Here is a tiny trained network, its code and every weight. The questions are about switching its units off for an input and a target symbol, where a switched-off unit gives its printed mean instead of its output.

import numpy as np


def w(rows, s, z=0):
    codes = np.array(rows[::2]) - 128.0
    scale = np.full(codes.shape[1], s)
    scale[-1] = z or s
    return codes * scale


def f(y):
    return y / 2 * (1 + np.tanh(0.7978845608 * (y + 0.044715 * y**3)))


def softmax(a):
    e = np.exp(a - a.max(-1, keepdims=True))
    return e / e.sum(-1, keepdims=True)


def log_softmax(a):
    a = a - a.max(-1, keepdims=True)
    return a - np.log(np.exp(a).sum(-1, keepdims=True))


def net(x, mask):
    ids = ['αβδηθλπ'.index(c) for c in x.split()]
    T = len(ids)
    res = E[ids] + P[:T]
    u = 0
    for l in range(2):
        q, k, v = (res @ M[l].T for M in (Q, K, V))
        z = softmax(np.where(np.tri(T) > 0, q @ k.T / 2**0.5, -1e9)) @ v
        res = res + np.where(mask[u], z, O[l][:, -1]) @ O[l][:, :-1]
        u += 1
        y = f(res @ A[l][:, :-1].T + A[l][:, -1])
        res = res + np.where(mask[u : u + 4], y, B[l][:, -1]) @ B[l][:, :-1]
        u += 4
    return log_softmax(res[-1] @ U[:, :-1].T + U[:, -1])


Q, K, V, O, A, B = {}, {}, {}, {}, {}, {}
E = w([
[65,141,135],'α',
[104,88,102],'β',
[66,120,184],'δ',
[168,110,220],'η',
[125,169,188],'θ',
[185,253,127],'λ',
[225,119,146],'π',
],0.019)
P = w([
[4,120,254],'0',
[102,135,227],'1',
[122,144,195],'2',
[74,143,181],'3',
[77,172,196],'4',
[62,184,180],'5',
[26,155,157],'6',
[22,188,186],'7',
[19,198,186],'8',
[19,189,163],'9',
],0.0026)
Q[0] = w([
[8,85,186],'L0H0',
[128,154,92],'L0H0',
],0.012)
K[0] = w([
[137,166,87],'L0H0',
[2,50,57],'L0H0',
],0.0042)
V[0] = w([
[188,174,47],'L0H0',
[164,2,117],'L0H0',
],0.0059)
O[0] = w([
[129,253,123,59],'L0H0',
[175,1,76,1],'L0H0',
],0.005,0.0033)
A[0] = w([
[137,163,215,115],'L0N0',
[100,104,133,84],'L0N1',
[132,187,86,250],'L0N2',
[113,11,116,251],'L0N3',
],0.011,0.003)
B[0] = w([
[73,23,77,253],'L0N0',
[90,170,105,135],'L0N1',
[155,111,51,214],'L0N2',
[172,206,254,171],'L0N3',
],0.0094,0.0052)
Q[1] = w([
[22,198,48],'L1H0',
[3,89,40],'L1H0',
],0.0066)
K[1] = w([
[201,252,109],'L1H0',
[162,185,56],'L1H0',
],0.012)
V[1] = w([
[83,89,255],'L1H0',
[125,172,126],'L1H0',
],0.0053)
O[1] = w([
[96,159,66,2],'L1H0',
[146,255,165,247],'L1H0',
],0.0077,0.00057)
A[1] = w([
[36,134,8,151],'L1N0',
[184,79,170,252],'L1N1',
[168,55,251,54],'L1N2',
[59,254,65,204],'L1N3',
],0.0086,0.0036)
B[1] = w([
[78,44,34,196],'L1N0',
[90,255,24,164],'L1N1',
[25,119,114,158],'L1N2',
[239,59,207,254],'L1N3',
],0.0097,0.0058)
U = w([
[167,3,121,172],'α',
[121,198,173,134],'β',
[112,107,161,166],'δ',
[71,132,74,17],'η',
[95,73,36,3],'θ',
[168,131,136,211],'λ',
[111,186,46,180],'π',
],0.014,0.0022)

Each question gives the input, a string of symbols that net reads in full, and the target symbol t.
The units are the heads (2 rows each of Q, K, V and O) and the neurons (one row each of A and B). Each row of codes is followed by its name. A weight is (code - 128) times the scale printed after its matrix; where a second scale follows, it is the last column's (O, A, B and U).
mask holds one flag per unit, layer by layer, with each layer's heads first. A switched-off unit (its flag False) gives its mean, the last column of its rows in O or B, instead of its output. The means were averaged over made-up inputs and are rounded, as every weight is.
A unit's drop is (log p(t) with every unit on - log p(t) with that unit switched off) / (log p(t) with every unit on - log p(t) with every unit switched off).
The circuit of an input: a set's keep is (log p(t) with only the set's units on - log p(t) with every unit switched off) / (log p(t) with every unit on - log p(t) with every unit switched off). Starting from all 10 units, units are removed one at a time, each time the one whose removal leaves the highest keep (on an exact tie, the one counted first), for as long as the keep stays at least 0.8.
units of the circuit, in order: the units of the circuit, biggest drop first
top k neurons: the k neurons with the biggest drops, biggest first
drop of u: that unit's drop, to one decimal
input λ α δ, target η: top 3 neurons => [L0N0, L1N3, L0N2]
input β α α δ η α α η, target η: units of the circuit, in order => [L1N1, L1N2]
input α α α λ α λ α α π α, target α: top neuron => [L0N3]
input α η η β λ α π δ, target η: top 2 neurons => [L1N3, L0N0]
input η π β α π α α π θ, target θ: units of the circuit, in order => [L0N0, L0N3, L1N3]
input θ α π δ π α η λ, target α: units of the circuit, in order => [L1N3, L0N2]
input α α λ λ β, target β: top 3 neurons => [L0N0, L1N0, L0N2]
input δ α α, target α: top 3 neurons => [L1N3, L1N1, L1N0]
input δ λ α δ π, target π: top 2 neurons => [L1N3, L1N1]
input α α β π π, target π: drop of L1N3 => 0.2
input α α β β θ λ, target α: drop of L1N3 => 0.3
input λ π β α δ η, target θ: drop of L1N0 => -0.1
